Below are the code and all the weights of a small trained network. Each question names an input and a class and asks about switching units off, where a switched-off unit gives its printed mean instead of its output.

import numpy as np


def w(rows, s, z=0):
    codes = np.array(rows[::2]) - 128.0
    scale = np.full(codes.shape[1], s)
    scale[-1] = z or s
    return codes * scale


def f(y):
    return np.maximum(y, 0)


def log_softmax(a):
    a = a - a.max(-1, keepdims=True)
    return a - np.log(np.exp(a).sum(-1, keepdims=True))


def net(x, mask):
    res = np.array(x, float).reshape(1, 7) / 4 @ E
    y = f(res @ A[0][:, :-1].T + A[0][:, -1])
    res = res + np.where(mask, y, B[0][:, -1]) @ B[0][:, :-1]
    return log_softmax(res[-1] @ U[:, :-1].T + U[:, -1])


A, B = {}, {}
E = w([
[127,128,128,130],'x0',
[60,9,219,58],'x1',
[127,127,129,131],'x2',
[129,127,129,126],'x3',
[75,254,236,101],'x4',
[247,101,223,254],'x5',
[129,128,131,129],'x6',
],0.006)
A[0] = w([
[137,122,105,114,114],'neuron 0',
[117,111,85,115,169],'neuron 1',
[107,111,64,93,202],'neuron 2',
[81,196,144,72,123],'neuron 3',
[137,131,154,141,108],'neuron 4',
[86,95,168,93,121],'neuron 5',
[193,73,138,174,116],'neuron 6',
[111,167,105,132,142],'neuron 7',
[147,121,100,141,163],'neuron 8',
[150,197,254,158,2],'neuron 9',
[101,172,136,87,127],'neuron 10',
[147,167,95,146,225],'neuron 11',
[95,52,192,99,166],'neuron 12',
[99,172,166,130,162],'neuron 13',
[136,164,98,152,219],'neuron 14',
[130,136,121,133,153],'neuron 15',
[109,166,117,130,104],'neuron 16',
[150,167,95,144,229],'neuron 17',
[100,127,139,103,67],'neuron 18',
[108,175,127,96,128],'neuron 19',
[102,89,36,103,204],'neuron 20',
[167,68,119,164,112],'neuron 21',
[123,104,150,109,144],'neuron 22',
[111,101,101,123,111],'neuron 23',
[146,137,83,164,199],'neuron 24',
[139,130,100,108,95],'neuron 25',
],0.017,0.0037)
B[0] = w([
[127,118,138,112,149],'neuron 0',
[109,114,162,97,185],'neuron 1',
[85,132,156,53,229],'neuron 2',
[157,171,40,176,254],'neuron 3',
[133,104,147,107,156],'neuron 4',
[53,109,39,126,212],'neuron 5',
[191,63,96,202,240],'neuron 6',
[168,183,155,125,182],'neuron 7',
[152,77,122,119,175],'neuron 8',
[40,71,209,6,244],'neuron 9',
[150,164,77,161,210],'neuron 10',
[207,117,113,75,213],'neuron 11',
[4,134,161,222,250],'neuron 12',
[114,212,93,96,206],'neuron 13',
[205,134,139,91,206],'neuron 14',
[144,132,134,122,147],'neuron 15',
[152,180,160,134,170],'neuron 16',
[212,140,146,83,215],'neuron 17',
[99,120,71,122,166],'neuron 18',
[171,194,135,150,201],'neuron 19',
[73,113,206,59,248],'neuron 20',
[158,114,150,222,214],'neuron 21',
[82,124,104,137,170],'neuron 22',
[96,128,156,128,164],'neuron 23',
[182,66,91,90,209],'neuron 24',
[129,120,143,107,152],'neuron 25',
],0.037,0.0089)
U = w([
[143,125,194,32,253],'0',
[35,109,185,101,203],'1',
[204,83,96,161,67],'2',
[118,95,141,253,52],'3',
[180,219,98,122,48],'4',
[84,178,44,170,53],'5',
],0.0061,0.0014)

Each question gives the input, the list of numbers given to net, and the class t.
The units are the neurons (one row each of A and B). Each row of codes is followed by its name. A weight is (code - 128) times the scale printed after its matrix; where a second scale follows, it is the last column's (A, B and U).
mask holds one flag per neuron, in row order. A switched-off neuron (its flag False) gives its mean, the last column of its row in B, instead of its output. The means were averaged over made-up inputs and are rounded, as every weight is.
A unit's drop is (log p(t) with every unit on - log p(t) with that unit switched off) / (log p(t) with every unit on - log p(t) with every unit switched off).
The circuit of an input: a set's keep is (log p(t) with only the set's units on - log p(t) with every unit switched off) / (log p(t) with every unit on - log p(t) with every unit switched off). Starting from the 12 units with the biggest drops (on a tie, the unit counted first), units are removed one at a time, each time the one whose removal leaves the highest keep (on an exact tie, the one counted first), for as long as the keep stays at least 0.8.
circuit, biggest first: the units of the circuit, biggest drop first
unit that matters most: the unit with the biggest drop
top k neurons: the k neurons with the biggest drops, biggest first
drop of u: that unit's drop, to one decimal
input [0,-1,-4,3,-1,7,0], class 2: circuit, biggest first -> (neuron 6)
input [-8,8,7,0,0,-5,3], class 1: top 3 neurons -> (neuron 20; neuron 12; neuron 2)
input [4,-8,2,-8,0,8,6], class 2: top 3 neurons -> (neuron 6; neuron 20; neuron 2)
input [7,-2,4,1,1,-6,7], class 4: top 2 neurons -> (neuron 9; neuron 3)
input [-8,6,8,3,0,8,0], class 3: top 4 neurons -> (neuron 6; neuron 21; neuron 20; neuron 2)
input [-1,6,-8,-7,0,0,1], class 1: top 3 neurons -> (neuron 3; neuron 6; neuron 10)
input [-1,0,7,3,-6,2,3], class 2: top 2 neurons -> (neuron 12; neuron 24)
input [6,0,0,-2,5,0,3], class 4: top 2 neurons -> (neuron 20; neuron 3)
input [7,1,-1,-3,7,0,-7], class 5: top 2 neurons -> (neuron 3; neuron 20)
input [-2,-4,5,0,4,0,0], class 4: top 2 neurons -> (neuron 20; neuron 2)
input [2,-3,-5,-4,-5,1,1], class 2: top 3 neurons -> (neuron 9; neuron 6; neuron 21)
input [-6,0,1,6,8,-5,4], class 4: top 2 neurons -> (neuron 12; neuron 19)
input [-7,-5,2,-3,2,-7,-6], class 4: top 2 neurons -> (neuron 3; neuron 9)
input [4,6,-1,6,7,5,3], class 1: unit that matters most -> neuron 9
input [3,5,8,1,7,-1,8], class 5: drop of neuron 3 -> 0.2
input [-3,7,-2,0,4,-4,-6], class 5: drop of neuron 7 -> 0.0
input [-6,2,-5,2,5,7,-2], class 1: drop of neuron 9 -> 0.1
input [8,0,7,-1,-3,2,0], class 2: drop of neuron 12 -> 0.6
